Below is a small trained network, with its code and all its weights. Each question gives an input and a target symbol and asks what happens when units are switched off, that is, made to give their printed mean instead of their output.

import numpy as np


def w(rows, s, z=0):
    codes = np.array(rows[::2]) - 128.0
    scale = np.full(codes.shape[1], s)
    scale[-1] = z or s
    return codes * scale


def f(y):
    return np.maximum(y, 0)


def softmax(a):
    e = np.exp(a - a.max(-1, keepdims=True))
    return e / e.sum(-1, keepdims=True)


def log_softmax(a):
    a = a - a.max(-1, keepdims=True)
    return a - np.log(np.exp(a).sum(-1, keepdims=True))


def net(x, mask):
    ids = ['αβγεηθλμξπφ'.index(c) for c in x.split()]
    T = len(ids)
    res = E[ids] + P[:T]
    u = 0
    for l in range(3):
        q, k, v = (res @ M[l].T for M in (Q, K, V))
        z = softmax(np.where(np.tri(T) > 0, q @ k.T / 3**0.5, -1e9)) @ v
        res = res + np.where(mask[u], z, O[l][:, -1]) @ O[l][:, :-1]
        u += 1
        y = f(res @ A[l][:, :-1].T + A[l][:, -1])
        res = res + np.where(mask[u : u + 8], y, B[l][:, -1]) @ B[l][:, :-1]
        u += 8
    return log_softmax(res[-1] @ U[:, :-1].T + U[:, -1])


Q, K, V, O, A, B = {}, {}, {}, {}, {}, {}
E = w([
[197,144,114],'α',
[109,252,48],'β',
[182,174,163],'γ',
[160,135,89],'ε',
[172,153,115],'η',
[80,128,65],'θ',
[157,120,62],'λ',
[87,168,154],'μ',
[120,166,124],'ξ',
[27,138,95],'π',
[120,164,123],'φ',
],0.025)
P = w([
[244,5,123],'0',
[223,115,55],'1',
[153,153,48],'2',
[132,186,46],'3',
[101,203,42],'4',
[90,220,44],'5',
[92,237,51],'6',
[67,235,55],'7',
[66,220,76],'8',
[68,218,58],'9',
[58,230,46],'10',
[46,205,78],'11',
[40,177,100],'12',
[38,195,105],'13',
],0.0032)
Q[0] = w([
[135,196,39],'0.h0',
[75,2,218],'0.h0',
[211,49,93],'0.h0',
],0.0091)
K[0] = w([
[143,164,2],'0.h0',
[148,6,215],'0.h0',
[160,74,124],'0.h0',
],0.012)
V[0] = w([
[185,7,164],'0.h0',
[196,126,129],'0.h0',
[86,140,160],'0.h0',
],0.011)
O[0] = w([
[161,254,115,2],'0.h0',
[134,38,129,117],'0.h0',
[186,148,146,121],'0.h0',
],0.0091,0.022)
A[0] = w([
[254,106,106,117],'0.n0',
[163,141,20,130],'0.n1',
[182,72,138,2],'0.n2',
[95,120,108,192],'0.n3',
[148,207,36,121],'0.n4',
[119,245,128,205],'0.n5',
[248,181,126,142],'0.n6',
[100,115,46,114],'0.n7',
],0.009,0.0033)
B[0] = w([
[152,144,38,180],'0.n0',
[144,6,127,181],'0.n1',
[82,126,156,195],'0.n2',
[112,128,158,247],'0.n3',
[121,90,96,148],'0.n4',
[167,92,193,136],'0.n5',
[137,169,117,162],'0.n6',
[143,103,104,254],'0.n7',
],0.011,0.006)
Q[1] = w([
[224,179,253],'1.h0',
[144,72,43],'1.h0',
[29,42,172],'1.h0',
],0.0059)
K[1] = w([
[108,73,39],'1.h0',
[2,149,32],'1.h0',
[96,34,168],'1.h0',
],0.0069)
V[1] = w([
[223,133,2],'1.h0',
[100,91,151],'1.h0',
[127,81,140],'1.h0',
],0.0052)
O[1] = w([
[232,203,14,41],'1.h0',
[61,75,249,254],'1.h0',
[17,128,254,251],'1.h0',
],0.0037,0.0047)
A[1] = w([
[158,92,165,47],'1.n0',
[145,115,3,98],'1.n1',
[210,101,107,147],'1.n2',
[93,122,176,158],'1.n3',
[193,192,143,141],'1.n4',
[228,71,168,130],'1.n5',
[116,119,47,146],'1.n6',
[129,74,131,254],'1.n7',
],0.012,0.0041)
B[1] = w([
[16,195,29,162],'1.n0',
[174,87,101,187],'1.n1',
[100,102,2,163],'1.n2',
[184,228,105,208],'1.n3',
[20,150,50,141],'1.n4',
[12,123,95,166],'1.n5',
[72,150,202,173],'1.n6',
[182,150,214,252],'1.n7',
],0.0064,0.019)
Q[2] = w([
[190,50,232],'2.h0',
[254,231,173],'2.h0',
[84,155,128],'2.h0',
],0.0091)
K[2] = w([
[147,26,204],'2.h0',
[157,98,2],'2.h0',
[84,174,204],'2.h0',
],0.0092)
V[2] = w([
[37,67,153],'2.h0',
[144,2,97],'2.h0',
[130,55,164],'2.h0',
],0.0087)
O[2] = w([
[119,189,3,251],'2.h0',
[94,32,245,168],'2.h0',
[57,48,24,178],'2.h0',
],0.0035,0.015)
A[2] = w([
[110,127,189,131],'2.n0',
[124,201,95,144],'2.n1',
[104,186,107,179],'2.n2',
[61,100,70,92],'2.n3',
[162,158,152,253],'2.n4',
[120,152,152,229],'2.n5',
[176,129,184,249],'2.n6',
[158,181,247,29],'2.n7',
],0.014,0.0061)
B[2] = w([
[162,193,107,164],'2.n0',
[81,120,155,143],'2.n1',
[98,111,108,149],'2.n2',
[161,156,131,250],'2.n3',
[231,122,147,137],'2.n4',
[136,58,153,151],'2.n5',
[254,214,138,137],'2.n6',
[6,173,61,135],'2.n7',
],0.011,0.021)
U = w([
[59,27,230,178],'α',
[2,139,149,146],'β',
[174,140,199,184],'γ',
[127,115,117,138],'ε',
[81,110,165,1],'η',
[130,239,131,182],'θ',
[127,166,93,152],'λ',
[55,217,52,97],'μ',
[100,83,104,36],'ξ',
[117,185,61,59],'π',
[179,140,200,220],'φ',
],0.0091,0.0072)

Each question gives the input, a string of symbols that net reads in full, and the target symbol t.
The units are the heads (3 rows each of Q, K, V and O) and the neurons (one row each of A and B). Each row of codes is followed by its name. A weight is (code - 128) times the scale printed after its matrix; where a second scale follows, it is the last column's (O, A, B and U).
mask holds one flag per unit, layer by layer, with each layer's heads first. A switched-off unit (its flag False) gives its mean, the last column of its rows in O or B, instead of its output. The means were averaged over made-up inputs and are rounded, as every weight is.
A unit's drop is (log p(t) with every unit on - log p(t) with that unit switched off) / (log p(t) with every unit on - log p(t) with every unit switched off).
The circuit of an input: a set's keep is (log p(t) with only the set's units on - log p(t) with every unit switched off) / (log p(t) with every unit on - log p(t) with every unit switched off). Starting from the 12 units with the biggest drops (on a tie, the unit counted first), units are removed one at a time, each time the one whose removal leaves the highest keep (on an exact tie, the one counted first), for as long as the keep stays at least 0.8.
units of the circuit, in order: the units of the circuit, biggest drop first
most important unit: the unit with the biggest drop
k most important neurons: the k neurons with the biggest drops, biggest first
top k neurons in layer l: the k neurons of layer l with the biggest drops, biggest first
drop of u: that unit's drop, to one decimal
input γ θ λ, target ξ: 3 most important neurons -> 0.n1, 1.n2, 1.n1
input ξ φ η α, target π: units of the circuit, in order -> 0.h0, 1.n2, 0.n0
input η ε θ γ β η, target β: top 2 neurons in layer 1 -> 1.n0, 1.n5
input η π ε α η β β β α μ ε ξ α, target β: 2 most important neurons -> 1.n0, 1.n5
input γ γ γ μ μ ε μ β ε, target β: units of the circuit, in order -> 1.n0, 0.h0, 1.n5, 2.n5
input ε η μ λ α, target π: units of the circuit, in order -> 0.h0, 0.n0, 1.h0
input θ φ ε φ γ ε ε γ β π ξ μ λ λ, target β: units of the circuit, in order -> 1.n0, 0.h0, 2.h0, 1.h0
input η β ε φ π ε, target β: units of the circuit, in order -> 1.n0, 2.h0, 0.h0, 1.h0
input β ε θ μ γ θ μ μ β θ θ ε, target α: most important neuron -> 1.n7
input η γ λ β φ γ, target β: units of the circuit, in order -> 0.h0, 1.n0, 1.n5
input η θ ε ε λ π γ μ φ, target φ: units of the circuit, in order -> 1.n5, 1.n0, 2.h0, 0.h0
input μ μ θ, target α: units of the circuit, in order -> 1.n0, 2.n0
input ε α λ, target ξ: 3 most important neurons -> 1.n2, 0.n1, 1.n1
input μ α π γ η β μ λ, target α: most important unit -> 1.n7
input γ ξ π η ε α γ π π μ μ, target θ: top 4 neurons in layer 1 -> 1.n5, 1.n0, 1.n2, 1.n4
input β θ γ ξ γ ξ φ, target α: top 2 neurons in layer 1 -> 1.n7, 1.n5
input α ξ λ η γ θ, target α: top 2 neurons in layer 0 -> 0.n1, 0.n7
input γ λ π β λ ε α, target α: top 3 neurons in layer 1 -> 1.n7, 1.n6, 1.n4
input β φ η, target α: top 2 neurons in layer 2 -> 2.n6, 2.n7
input γ γ ξ β λ, target α: most important unit -> 0.h0
input μ η η μ φ β μ γ γ μ γ, target β: top 3 neurons in layer 1 -> 1.n0, 1.n5, 1.n1
input η μ γ, target μ: top 3 neurons in layer 1 -> 1.n4, 1.n7, 1.n2
input μ ξ π γ α γ ξ α γ γ β, target α: drop of 0.h0 -> 0.1
